Below is a small trained network, with its code and all its weights. Each question gives an input and a class and asks what happens when units are switched off, that is, made to give their printed mean instead of their output.

import numpy as np


def w(rows, s, z=0):
    codes = np.array(rows[::2]) - 128.0
    scale = np.full(codes.shape[1], s)
    scale[-1] = z or s
    return codes * scale


def f(y):
    return np.maximum(y, 0)


def log_softmax(a):
    a = a - a.max(-1, keepdims=True)
    return a - np.log(np.exp(a).sum(-1, keepdims=True))


def net(x, mask):
    res = np.array(x, float).reshape(1, 3) / 4 @ E
    y = f(res @ A[0][:, :-1].T + A[0][:, -1])
    res = res + np.where(mask, y, B[0][:, -1]) @ B[0][:, :-1]
    return log_softmax(res[-1] @ U[:, :-1].T + U[:, -1])


A, B = {}, {}
E = w([
[218,146,179,208,53,94,23,112],'x0',
[145,133,199,117,119,2,195,202],'x1',
[178,220,161,63,190,82,121,48],'x2',
],0.0082)
A[0] = w([
[96,208,155,88,171,101,140,23,104],'neuron 1',
[49,112,63,94,190,207,99,73,111],'neuron 2',
[88,141,61,159,128,206,107,26,32],'neuron 3',
[43,22,78,211,56,164,165,213,44],'neuron 4',
[82,119,92,55,144,149,227,157,171],'neuron 5',
[95,85,64,166,80,144,145,238,43],'neuron 6',
[87,76,68,156,79,178,105,211,120],'neuron 7',
[129,123,209,114,144,38,201,209,43],'neuron 8',
[168,188,163,37,207,97,104,9,43],'neuron 9',
[153,160,161,122,97,71,234,219,64],'neuron 10',
[50,110,97,62,217,158,210,145,3],'neuron 11',
[179,250,178,58,195,112,133,58,20],'neuron 12',
[83,47,118,236,3,175,162,198,45],'neuron 13',
[84,127,85,51,211,141,189,120,77],'neuron 14',
[175,119,16,122,130,218,39,70,84],'neuron 15',
[129,135,204,117,106,95,189,242,100],'neuron 16',
[69,89,99,44,186,135,154,148,77],'neuron 17',
[43,132,91,67,184,147,216,138,12],'neuron 18',
[99,158,51,137,149,232,95,71,45],'neuron 19',
[132,142,210,106,151,44,195,206,44],'neuron 20',
[52,78,156,38,164,148,174,164,144],'neuron 21',
[238,171,238,244,18,88,9,117,52],'neuron 22',
[91,127,97,77,178,95,197,184,166],'neuron 23',
],0.0054,0.0055)
B[0] = w([
[149,178,94,130,119,165,185,142,180],'neuron 1',
[98,110,143,126,159,93,78,165,207],'neuron 2',
[119,91,101,170,198,68,56,209,178],'neuron 3',
[167,176,80,143,128,181,176,149,205],'neuron 4',
[151,104,154,78,76,145,88,98,213],'neuron 5',
[187,190,56,151,136,165,173,155,170],'neuron 6',
[120,182,108,157,142,170,181,153,196],'neuron 7',
[139,89,109,179,197,96,68,199,170],'neuron 8',
[184,184,52,147,140,179,196,177,187],'neuron 9',
[107,99,119,178,195,76,63,196,168],'neuron 10',
[219,105,118,117,90,140,95,102,183],'neuron 11',
[208,177,51,165,132,193,188,173,177],'neuron 12',
[165,166,85,135,118,176,186,158,200],'neuron 13',
[194,76,123,100,78,142,123,114,187],'neuron 14',
[121,101,161,156,184,94,85,169,210],'neuron 15',
[97,114,128,165,198,101,100,184,173],'neuron 16',
[176,91,130,101,85,136,119,99,177],'neuron 17',
[254,73,92,109,54,142,75,90,179],'neuron 18',
[117,108,121,180,190,85,78,174,186],'neuron 19',
[130,99,105,169,181,90,89,211,168],'neuron 20',
[159,115,148,99,90,144,125,96,197],'neuron 21',
[216,60,149,83,54,169,102,73,255],'neuron 22',
[144,96,168,83,95,144,100,92,196],'neuron 23',
],0.0076,0.0083)
U = w([
[174,84,158,108,34,138,100,93,76],'0',
[114,109,141,157,232,112,78,165,97],'1',
[152,225,88,140,128,152,250,142,97],'2',
[83,144,195,111,108,134,151,102,249],'3',
[57,170,163,134,118,115,165,94,93],'4',
],0.014,0.018)

Each question gives the input, the list of numbers given to net, and the class t.
The units are the neurons (one row each of A and B). Each row of codes is followed by its name. A weight is (code - 128) times the scale printed after its matrix; where a second scale follows, it is the last column's (A, B and U).
mask holds one flag per neuron, in row order. A switched-off neuron (its flag False) gives its mean, the last column of its row in B, instead of its output. The means were averaged over made-up inputs and are rounded, as every weight is.
A unit's drop is (log p(t) with every unit on - log p(t) with that unit switched off) / (log p(t) with every unit on - log p(t) with every unit switched off).
The circuit of an input: a set's keep is (log p(t) with only the set's units on - log p(t) with every unit switched off) / (log p(t) with every unit on - log p(t) with every unit switched off). Starting from the 12 units with the biggest drops (on a tie, the unit counted first), units are removed one at a time, each time the one whose removal leaves the highest keep (on an exact tie, the one counted first), for as long as the keep stays at least 0.8.
units of the circuit, in order: the units of the circuit, biggest drop first
k most important neurons: the k neurons with the biggest drops, biggest first
drop when u is switched off: that unit's drop, to one decimal
input [-7,-7,3], class 0: units of the circuit, in order	(neuron 18)
input [-8,8,-1], class 0: 4 most important neurons	(neuron 18; neuron 5; neuron 23; neuron 21)
input [3,8,8], class 1: 4 most important neurons	(neuron 8; neuron 20; neuron 10; neuron 16)
input [-2,2,3], class 3: 2 most important neurons	(neuron 4; neuron 13)
input [-8,8,-6], class 0: 2 most important neurons	(neuron 18; neuron 5)
input [1,-6,7], class 2: 2 most important neurons	(neuron 9; neuron 12)
input [-8,-8,-1], class 0: 2 most important neurons	(neuron 18; neuron 14)
input [-3,8,7], class 1: 3 most important neurons	(neuron 8; neuron 10; neuron 20)
input [-7,-8,8], class 1: 4 most important neurons	(neuron 2; neuron 3; neuron 19; neuron 22)
input [2,4,4], class 1: drop when neuron 15 is switched off	-0.3
input [2,-3,7], class 2: drop when neuron 7 is switched off	0.0
input [3,-1,0], class 3: drop when neuron 17 is switched off	0.1
